Below are the code and all the weights of a small trained network. Each question names an input and a class and asks about switching units off, where a switched-off unit gives its printed mean instead of its output.

import numpy as np


def w(rows, s, z=0):
    codes = np.array(rows[::2]) - 128.0
    scale = np.full(codes.shape[1], s)
    scale[-1] = z or s
    return codes * scale


def norm(h):
    return h / np.sqrt((h * h).mean(-1, keepdims=True) + 1e-5)


def f(y):
    return y / 2 * (1 + np.tanh(0.7978845608 * (y + 0.044715 * y**3)))


def log_softmax(a):
    a = a - a.max(-1, keepdims=True)
    return a - np.log(np.exp(a).sum(-1, keepdims=True))


def net(x, mask):
    res = np.array(x, float).reshape(1, 7) / 4 @ E
    u = 0
    for l in range(2):
        y = f(norm(res) @ A[l][:, :-1].T + A[l][:, -1])
        res = res + np.where(mask[u : u + 4], y, B[l][:, -1]) @ B[l][:, :-1]
        u += 4
    return log_softmax(norm(res)[-1] @ U[:, :-1].T + U[:, -1])


A, B = {}, {}
E = w([
[64,146,111,129,107,151,117,21,114,151],'x0',
[125,119,187,117,133,147,128,107,126,142],'x1',
[135,90,243,78,141,206,162,137,112,75],'x2',
[112,83,83,95,94,100,192,128,147,104],'x3',
[131,124,180,102,167,94,94,102,115,171],'x4',
[94,176,112,145,136,2,190,108,124,168],'x5',
[190,130,161,127,130,126,130,164,66,94],'x6',
],0.0071)
A[0] = w([
[140,98,60,241,115,52,149,122,84,201,10],'L0N1',
[153,48,164,166,185,229,3,111,14,152,75],'L0N2',
[110,93,174,90,100,201,19,73,203,14,125],'L0N3',
[172,118,123,44,116,99,182,107,141,157,31],'L0N4',
],0.0037,0.0014)
B[0] = w([
[62,157,161,151,140,183,102,133,215,81,211],'L0N1',
[159,75,110,87,168,184,144,225,100,142,250],'L0N2',
[137,120,110,167,173,170,65,126,3,171,236],'L0N3',
[128,136,98,115,105,255,146,188,63,17,120],'L0N4',
],0.0081,0.0025)
A[1] = w([
[239,207,244,191,212,20,127,224,99,175,100],'L1N1',
[145,22,223,89,168,178,254,94,77,134,254],'L1N2',
[172,81,84,141,112,231,79,97,101,166,86],'L1N3',
[112,159,206,58,127,74,185,83,104,110,95],'L1N4',
],0.0054,0.0055)
B[1] = w([
[126,92,129,85,183,197,120,140,57,120,204],'L1N1',
[106,114,54,165,128,81,148,197,61,141,254],'L1N2',
[141,26,170,64,248,232,95,106,118,138,178],'L1N3',
[174,64,125,91,166,214,105,225,152,102,144],'L1N4',
],0.011,0.0074)
U = w([
[147,93,194,107,93,155,132,79,195,121,2],'0',
[93,151,111,200,83,11,163,141,175,132,220],'1',
[137,70,151,97,204,192,101,166,74,125,168],'2',
],0.012,0.0055)

Each question gives the input, the list of numbers given to net, and the class t.
The units are the neurons (one row each of A and B). Each row of codes is followed by its name. A weight is (code - 128) times the scale printed after its matrix; where a second scale follows, it is the last column's (A, B and U).
mask holds one flag per neuron, layer by layer. A switched-off neuron (its flag False) gives its mean, the last column of its row in B, instead of its output. The means were averaged over made-up inputs and are rounded, as every weight is.
A unit's drop is (log p(t) with every unit on - log p(t) with that unit switched off) / (log p(t) with every unit on - log p(t) with every unit switched off).
The circuit of an input: a set's keep is (log p(t) with only the set's units on - log p(t) with every unit switched off) / (log p(t) with every unit on - log p(t) with every unit switched off). Starting from all 8 units, units are removed one at a time, each time the one whose removal leaves the highest keep (on an exact tie, the one counted first), for as long as the keep stays at least 0.8.
circuit, biggest first: the units of the circuit, biggest drop first
most important unit: the unit with the biggest drop
top k neurons: the k neurons with the biggest drops, biggest first
top k neurons in layer l: the k neurons of layer l with the biggest drops, biggest first
drop when u is switched off: that unit's drop, to one decimal
input [6,3,6,-3,-8,6,-3], class 1: top 2 neurons	[L1N3; L1N1]
input [3,-7,-6,-1,-4,-3,7], class 1: top 3 neurons	[L1N1; L0N3; L0N2]
input [6,4,-5,2,-2,-3,-6], class 0: most important unit	L1N2
input [3,-4,6,8,-7,5,8], class 1: circuit, biggest first	[L1N3; L1N1]
input [0,-4,3,2,-7,5,5], class 1: top 2 neurons	[L1N3; L1N1]
input [-6,-7,-7,3,-1,-2,6], class 1: top 2 neurons in layer 0	[L0N3; L0N2]
input [3,-4,5,-2,1,8,-6], class 1: top 2 neurons	[L1N1; L1N3]
input [5,-2,2,-5,-5,5,2], class 1: top 2 neurons in layer 1	[L1N3; L1N1]
input [1,4,1,3,3,6,-3], class 1: drop when L0N4 is switched off	-0.1
input [-4,-8,-2,-8,-4,2,-3], class 1: drop when L1N3 is switched off	1.0
